Each row has two labels, one from each of two sets.
[ 9  0  6  4 19  7  4  5 -3  1  3 16  2  0 17  5]  mz, (63)
[ -7 -36   3   5   3  18   9 -14  -9  -1   1  -9 -15   3   3  17]  tq, (58)
[ -2 -22   5  12 -13  17   5  -9   1   0  -6 -43 -10   4 -10   7]  tq, (57)
[ -1  -6  11   7   9  18   2   0  -7  -6  -2 -33  -5   8  -1  -2]  tq, (54)
[ 22 -21   5  15   1  15   2   6   1  -7  -3 -10   2   0   7  -2]  mz, (54)
[ 20 -39   1  15 -12   4   0  12   3  -3 -15   1   1   2  10   0]  pz, (57)
[ -4 -33  -4  -2   5   5   2   0  -4  -4   6   8 -12   1   5  -8]  pz, (54)
[  4 -27  -1   9   5  13   0  -1   0  -5  -6 -29  -5   5  -4  -2]  tq, (54)
[-20  -5   1 -12  10   1  -1  -6  -5  -3   8  13   0   2   4   6]  tq, (50)
[-11 -43   4  28   3  14 -12  14  14  -1   4  45  10  10  31   2]  mz, (54)
[-13  -7   2   7   4  12  -1  -5 -12 -12   7 -20   1   2  -7  -2]  tq, (54)
[  1 -14   4  10   4  22   0  -5   2  -2   0 -27   0   6  -1  -8]  tq, (54)
[ 14 -22   3  15  -1  18   2  -6   3  -2  -2 -25  -4   1   2  -3]  mz, (54)
[ 23 -16   2  16   2   9   7   3   9  -2   1   5   0   2  13  -1]  mz, (57)
[  9 -10   0  -1  12   2  -2   7   7   1   9  34   3  -1  19   0]  mz, (50)
[-20 -22   7   4  15  25  -1 -11  -7  -1   7 -19  -7   1  -2  -2]  tq, (63)
[  2 -21   4   5   5  10  -1   3  -1  -3   0 -10  -5   4   5  -5]  mz, (54)
[ 12 -17   6  12   1   4   3   3  -1   0  -9  -8  -4  -3  10 -11]  pz, (54)
[11 -3  7  7 -3  2 -6  0  3  2 -1 -7 -1 -3 -4 -6]  pz, (54)
[ -4 -22  10  11   4  17   1  -1  -9   1  -6 -15  -3   5   6   3]  tq, (54)
[ -8  -8   6   7 -10   5   3  -9  -6  -4  -7 -38  -2   3 -18   2]  pf, (54)
[ 14 -15   0   9  15  13   3  12  -5   2  10  37   6  -1  28   0]  mz, (58)
[ -1  -6   6  12   9  21  -3  -7   0  -2   5 -34   0   3 -16  -2]  tq, (54)
[ -6  -7   3   0  -5   3   1  -5  -8   7  -9 -20  -7  -1  -4  -5]  tq, (54)
[ -6 -24  10   3  11  15   4 -10 -11   0  -7 -33 -14   5   0   1]  tq, (54)
[ -8 -15   4  -4  12  10   8  -7 -11   2  -6  -2  -7   4   5   8]  tq, (63)
[ 15  -4   8  10  -4   9  -3   0   2   1 -11 -24   0   0  -2  -9]  pz, (54)
[-16 -12  14  11   9  22  -1  -7 -10   3   8 -43  -9   2  -8  -7]  tq, (50)
[ -1  -5   4   9  17  23  -4  -2   3  -4   8 -12   4   4   0  -1]  tq, (54)
[ -8 -21  -2   5  -6  17   2 -18   2  -1   8  -7 -15   3 -18   3]  tq, (57)
[ -5 -16  10   3  11  14   5  -6  -2   0  -8 -28 -10   4  -3  -4]  pf, (63)
[ 14  16   6  10  -1   5   5 -11   7   5  10  -4  -3  -3   4   1]  mz, (54)
[-24  -9   6  -1  18   7 -10   9  -6  -7   5  21   4   3   8  -1]  tq, (63)
[-11  -2  -1  -1 -12  -2  -1  -6  -2  -1  -3  -4  -1  -1  -2   3]  pf, (54)
[ 15  -1   4  18   6   9  -6  11   8   2  -3   1   9   0   7 -15]  mz, (54)
[ 0 -3  5  0 12  3  2  5 -9  2 -5 -3 -2  0  7 -3]  tq, (63)
[  8   4   8  -2  12  15  -5  12  -1  -1   2 -33   6   3  -6 -18]  mz, (54)
[ -5 -17   5  10  13  18   4  -1  -6  -3   2 -22   0   9   1   2]  tq, (54)
[-30  -3  -2  17   9   7 -14   3  -3  -4  -1  -1  -2   9  -6   6]  tq, (50)
[-15  -8   1   5 -10   4  -2  -7  -4  -1  -3 -19  -3   3  -6   3]  pf, (54)
[  7 -13  -4   7   3  -9  -4  18   0  -2 -15  -6   1   6 -12  -9]  pz, (57)
